[0,-43,120,283,-103,-138,-47,137,689,14,-60,-191,64,98,-48,-25,123,-55,3,-46,145,106,-176,19,-198,5,-46,-43,184,-38,66,-20,-149,161,214,-208,-27] | Q996
[-84,58,-36,-208,-32,-53,-91,-143,53,-272,26,-50,91,-76,115,31,-92,30,-28,-2,162,84,233,155,-45,-1,-134,2,-95,-16,52,-12,93,343,-32,-10,-33] | Q996
[56,10,262,334,287,69,104,-103,148,-48,9,-144,-136,-44,66,-158,67,-18,-165,336,-544,287,161,591,-142,-73,-260,48,-100,60,282,257,-156,-128,168,-90,-168] | Q996
[104,86,-17,-26,39,-94,192,52,373,44,-67,-163,-45,144,-68,35,99,89,-75,117,17,-145,84,-48,58,83,-3,-101,92,44,-33,-60,60,26,94,-11,-152] | Q698
[52,62,178,87,-122,45,-19,-176,346,-69,-80,-61,43,-133,-43,-115,-12,-98,120,56,-117,102,-299,-76,-28,-115,19,78,-19,6,95,131,-69,-156,55,-26,44] | Q996
[68,-67,89,59,-148,-35,-45,-52,71,104,-50,-22,-23,-1,0,-54,-42,215,90,23,-112,-54,-47,-159,-112,41,-30,-43,62,-9,-8,-22,-3,-67,-46,-72,-11] | Q255
[135,-471,-101,38,-39,-139,92,28,165,85,28,200,-229,9,-102,33,-115,39,-5,253,406,151,50,314,-364,9,158,60,-100,106,289,222,107,56,69,2,75] | Q691
[-39,226,94,23,58,-416,-19,-347,248,-110,-271,232,-154,-187,-190,-231,-10,111,186,139,10,-274,166,294,-203,88,-300,-272,-270,173,229,-286,290,152,154,-211,189] | Q255
[33,-226,111,60,19,70,31,11,4,-75,-20,-24,-77,-117,30,-83,-59,-42,118,18,144,34,17,-15,-117,65,9,82,-97,-59,45,133,27,-199,-126,-72,69] | Q154
[210,243,-177,11,408,-403,-538,-71,90,350,-48,57,4,25,-98,-315,-18,214,-49,124,6,-255,142,41,-326,-2,-148,-211,208,-92,41,-445,81,98,153,-170,200] | Q255
[215,-106,22,-61,93,6,-117,-5,191,70,-149,-29,-58,-177,-45,-96,-100,-3,157,-60,104,-57,-2,32,-81,26,-43,-78,-114,-101,174,-120,97,-221,-65,-193,-180] | Q698
[55,-7,-119,-26,218,50,164,233,50,72,106,0,-119,45,-53,97,63,52,-103,-168,65,37,-57,-90,11,37,214,84,-233,12,-203,-69,-77,-210,-95,-26,101] | Q154
[17,321,-24,-249,323,-142,-263,-237,166,161,-8,-221,-260,-153,81,-154,90,233,-76,232,60,-235,64,40,-161,101,-73,-108,-74,178,-119,-474,1,32,-129,-26,191] | Q691
[-278,-92,-141,-88,-472,153,96,109,226,98,103,130,98,-55,-214,221,19,108,64,-172,-64,94,-246,-460,-85,56,166,-2,-7,-8,-19,6,23,23,7,-213,-212] | Q13
[36,169,-17,-167,-40,91,-5,-198,245,-157,58,-95,50,36,122,-21,64,-59,-155,44,56,78,82,118,-46,-94,-96,95,-49,-5,-64,-98,69,291,88,-39,-11] | Q154
[-30,-3,37,-1,-10,25,-52,13,-26,117,-8,4,-68,18,37,45,-112,65,65,-15,-42,39,-157,-150,-106,45,69,-1,19,8,-87,-13,-101,40,-137,-100,-7] | Q691
[-30,118,47,-21,25,98,-139,-138,295,163,-35,-70,-24,14,57,-73,-60,80,140,16,-175,-59,-230,-59,-66,27,25,-52,-52,21,37,-21,-68,46,-149,-94,-25] | Q400
[-124,-168,0,22,166,-66,-135,-36,64,60,-118,67,-7,-252,44,4,-103,148,167,6,110,-71,19,-7,-123,68,-156,-87,-131,33,125,28,-61,-192,-209,-58,19] | Q13
[-112,-8,-7,-15,-244,101,226,88,-263,36,-192,18,3,53,-57,-135,-75,-170,279,216,-68,-4,-92,-211,-86,-4,193,229,158,-171,38,-129,114,78,8,-333,-8] | Q996
[133,-97,112,-274,112,-73,124,-14,-30,-253,-170,-98,-88,-69,192,-20,-108,-2,-10,168,-151,173,124,-120,-101,-15,-135,316,-230,-100,98,9,160,105,-136,-255,77] | Q698
[-72,-199,136,115,199,-159,161,-259,-246,88,-108,187,-36,-401,-97,-29,-100,310,329,-131,-16,-83,-165,-281,-137,37,272,49,-71,-10,-95,-3,-85,-402,-272,103,382] | Q698
[106,116,25,36,-61,34,-75,-131,84,221,-14,41,-22,-39,13,-77,9,13,60,55,-125,-73,-7,-87,-83,39,41,-60,161,-58,53,-87,3,-90,-7,-26,29] | Q400
[-98,-187,-3,-13,-112,-68,-140,31,60,303,1,42,6,-8,86,23,53,115,162,-91,-48,2,-38,-260,-190,89,63,-42,47,-56,-30,13,-176,-70,-51,-176,-81] | Q996
[38,118,27,-30,7,11,147,-34,-213,82,-133,65,-43,209,-10,-90,-343,165,166,-6,-15,17,-321,130,-49,49,82,-122,-74,38,27,86,15,349,-204,34,-48] | Q179
[-8,-80,130,140,-65,155,-9,9,49,83,33,-30,-7,83,-118,-5,84,204,77,14,-238,-71,-174,-267,78,-6,17,25,106,-32,-56,43,-77,-42,48,-89,-139] | Q691
[-25,24,-14,17,140,-29,-48,-146,-11,-7,-95,84,32,-193,-20,16,-86,71,142,-67,104,-89,-70,100,-142,241,-102,-110,-95,-55,150,95,-78,-128,-144,-20,-34] | Q698
[15,-99,24,67,186,-98,-264,35,-69,94,69,86,55,-44,-12,-98,-149,120,70,-85,-83,-11,96,77,-87,68,-70,-105,-153,-65,35,128,-160,-149,-134,4,-121] | Q400
[190,3,30,6,110,83,-133,152,-92,48,91,-65,101,45,-155,-97,106,147,2,-105,-90,-92,-11,-328,59,-5,3,74,223,-164,-90,-11,38,-188,117,-71,-109] | Q691
[-39,-162,17,108,26,-118,-149,-88,-37,-21,-55,105,3,-12,-3,59,-169,139,119,51,78,-72,61,130,-26,88,14,-171,-51,55,55,80,-73,54,-61,47,-95] | Q698
[-192,176,-109,44,-183,-899,358,-183,432,105,-360,-5,270,-250,89,-153,102,-236,128,505,-176,-8,-121,-166,-56,-52,138,-237,-111,240,0,-84,116,-468,313,-209,-111] | Q400
[-99,-40,-149,58,170,-15,246,132,-305,26,-68,31,-61,-109,20,144,2,25,-42,-96,136,125,145,53,-103,164,154,-64,-62,67,-109,34,-143,-152,-48,37,79] | Q698
[-49,-106,-221,-48,190,3,-82,97,-56,178,100,85,1,-1,-115,13,32,103,-105,26,-30,-294,125,172,-23,53,-97,-96,40,20,13,-173,40,-10,-70,127,-178] | Q154
[-169,138,-2,21,158,-166,39,22,112,-46,-177,-65,11,-150,-154,-76,-259,-216,303,97,-33,-168,-60,69,144,85,44,-270,-50,-28,202,28,136,-112,-185,-104,-216] | Q691
[15,87,-62,67,-53,1,152,-16,-237,-24,34,127,183,-49,-86,168,-172,121,-141,-222,-35,120,-136,-208,-36,185,72,-60,133,6,-159,48,38,-123,-125,51,52] | Q13
[13,-159,72,124,78,-91,-106,55,12,-14,-73,10,-27,-143,6,-58,-102,6,148,47,77,-83,14,11,-12,14,-87,-127,-56,-12,56,64,8,-228,-70,-46,-87] | Q154
[-463,-198,-86,313,-77,-268,-83,218,225,5,-67,-28,54,-29,-98,123,-132,95,125,-120,76,-54,-174,149,-39,55,-103,-451,-116,313,31,239,-207,44,-59,105,-119] | Q691
[87,-171,45,106,155,147,-206,21,105,179,-24,98,-30,25,-95,-84,118,292,67,14,-188,-135,69,-14,-80,69,-20,78,15,36,133,-55,-76,-160,36,-50,11] | Q698
[-9,-304,-228,-197,177,-337,-7,192,277,-55,114,-136,-55,102,-1,155,64,215,-20,2,329,-149,89,46,-24,51,45,-25,-233,-126,29,-51,10,317,-64,-4,-130] | Q400
[113,74,12,-64,-23,-1,-195,-68,196,130,51,99,-70,-58,31,-14,7,119,40,-86,-81,42,118,-189,-88,-89,71,-61,-101,-53,-41,-117,-43,-33,61,-120,31] | Q698
[142,-108,187,1,135,195,-199,-446,401,5,-146,37,-47,-267,-67,-80,-124,181,228,146,-172,-107,-87,-4,-139,-9,-94,10,72,-30,277,73,28,25,-148,20,-58] | Q255
[40,-87,-81,-58,76,-258,-74,98,203,-6,10,-33,-63,-54,-9,60,101,104,-71,79,73,-239,143,37,-72,2,-183,-77,-39,12,-25,-181,-1,4,40,28,-95] | Q13
[43,-23,136,58,-150,129,4,34,104,127,-3,99,-1,23,-13,-49,93,92,59,116,-40,87,-225,-113,-89,21,18,107,156,7,140,-13,30,35,135,-160,-58] | Q996
[5,-220,83,-57,-70,255,-57,-116,-20,-135,-27,14,141,-59,20,121,160,277,-64,-125,-281,247,-30,-388,-8,143,52,209,72,-44,128,118,-62,224,25,-7,82] | Q179
[-55,115,108,7,12,68,-9,-235,87,123,126,7,49,-5,-128,-59,177,260,40,-142,-142,-138,-38,-159,-54,89,18,91,95,-107,-117,-200,-9,-22,-8,-133,71] | Q996
[-30,89,161,-18,91,-55,116,-205,318,8,-62,-267,25,-96,-32,31,194,-54,31,-102,61,96,-95,-239,113,13,72,40,91,-75,-65,53,-92,-190,20,-75,68] | Q255
[156,-73,-36,-305,-261,214,-259,212,-349,254,206,201,-114,414,-383,-101,-251,4,217,-379,230,57,-366,-234,51,-327,232,27,-14,-100,-227,114,178,186,155,-269,-347] | Q996
[-183,162,13,121,-315,-94,-225,129,328,50,153,32,153,154,-208,31,-9,233,53,-57,-162,-160,-166,-226,15,86,1,-188,191,-5,34,-123,38,210,86,-97,-136] | Q13
[-17,-196,89,-52,49,119,-29,-61,-337,-148,-194,-73,-93,-326,151,26,-211,99,242,-65,202,-15,90,105,-101,86,19,24,84,86,125,-93,211,-103,-309,17,210] | Q698
[122,-16,233,71,-228,293,-19,-43,289,-107,13,-40,37,12,-90,-73,157,149,125,-13,-10,-70,-2,-357,-14,23,-57,176,255,-106,21,97,30,-7,115,-47,59] | Q996
[25,-11,145,55,22,-63,-27,-161,206,27,-103,87,-66,-182,-18,-58,-55,-30,207,-36,162,-26,-134,132,-70,1,11,-34,-110,-12,188,7,-52,-115,-71,2,99] | Q698
[-68,90,-18,-151,200,-21,-166,-122,319,-118,63,-123,-28,0,64,31,90,168,-109,3,20,-116,239,63,9,-19,-202,-3,-87,29,-55,-190,50,280,-34,-44,47] | Q996
[-23,-339,157,137,77,-99,-163,-22,-15,22,-96,101,-57,-193,11,-113,-205,98,199,122,-95,-39,-104,-141,-124,92,-43,-28,-166,19,108,135,-12,-289,-241,-86,43] | Q154
[35,-366,130,128,88,-204,-160,-56,55,40,-73,103,4,-258,113,-53,-9,221,179,65,56,11,10,-171,-50,17,-107,-28,-180,-57,175,142,-57,-339,-90,-59,109] | Q996
[234,-52,-110,-153,-38,144,-279,-40,206,178,-6,59,-22,33,-39,-54,46,134,61,-34,-25,-115,-119,-280,-115,-46,62,56,51,-74,38,-138,47,27,49,-80,24] | Q13
[-80,-96,-227,-26,73,81,84,245,-264,-112,10,106,51,152,-16,75,-326,148,7,-15,182,56,43,61,-82,178,182,57,-186,92,-63,174,1,34,-282,81,112] | Q13
[-83,150,-85,-323,-16,9,114,-177,74,-120,97,7,11,-110,123,132,67,-12,-80,-162,160,50,316,77,-93,-3,-88,21,-87,-34,-70,-73,78,236,-32,6,-5] | Q13
[383,267,44,-375,228,-283,-262,-273,-319,-404,109,-410,-45,-129,177,239,163,-102,-178,-245,318,116,19,-108,210,-16,52,-129,182,-134,-334,-140,215,143,264,-32,-92] | Q255
[-263,43,-189,-180,-71,-229,207,281,10,121,145,22,-105,-14,74,218,-25,187,-70,73,148,-45,191,214,-169,150,19,-74,-147,146,-44,-103,-95,61,-169,57,-178] | Q154
[54,-22,4,6,-40,126,-130,-95,26,54,5,38,91,12,-6,-43,-12,153,28,-96,-75,-94,20,-63,-9,137,-1,-112,44,19,-38,-49,-29,31,-35,34,-127] | Q996
[-37,24,-58,28,26,9,147,39,-136,8,-21,57,-66,-104,54,42,-41,83,-4,-25,211,46,-34,24,-81,112,58,-19,-126,30,-53,-78,5,-117,-127,-26,149] | Q255
[45,228,141,-42,-50,125,57,-8,330,12,90,-63,-21,9,-97,-92,121,48,0,64,-8,3,-159,-122,42,-19,92,92,126,15,32,-94,90,18,85,-31,41] | Q996
[-3,-242,-68,-49,39,-21,45,141,-127,128,-7,154,-79,-8,53,139,140,287,44,-142,54,151,-120,-248,-140,132,78,137,-325,-36,-9,52,-204,-132,-16,-202,77] | Q13
[0,-132,-49,-23,0,60,-136,-34,160,-67,28,-128,82,14,-65,83,6,-9,3,-85,90,-128,-64,-40,54,64,-74,-23,92,-87,40,67,-6,15,-67,47,-120] | Q13
[23,-16,-17,5,-19,-11,171,196,58,77,83,-30,-107,-51,-98,112,-38,127,-24,-96,31,152,-145,-155,-98,57,190,54,-95,-39,-56,-47,-63,-128,-92,-125,-15] | Q691
[-132,31,-58,11,39,70,-148,54,107,67,147,145,-81,-79,-192,38,-210,57,152,-133,56,9,-147,48,-53,-39,153,-37,-249,-28,42,43,-115,-74,-194,-39,-23] | Q691
[-185,99,61,-7,-177,-123,158,-1,591,-320,-61,-73,86,-217,-12,190,-217,-68,25,-30,126,294,-5,46,-136,100,-2,-25,-153,2,215,233,-160,201,-180,65,-2] | Q255
[31,51,21,-122,91,-49,74,47,378,-156,-33,-211,-43,62,118,-49,-12,-18,-133,-12,132,255,5,220,-121,-75,-118,81,-354,-6,-41,-101,-62,258,30,-265,-129] | Q996
[-42,149,-6,57,327,145,18,51,-263,-72,6,-43,72,-76,11,109,-290,-81,33,-343,73,240,-185,89,18,124,291,24,-86,37,-203,0,-81,-184,-320,-85,76] | Q691
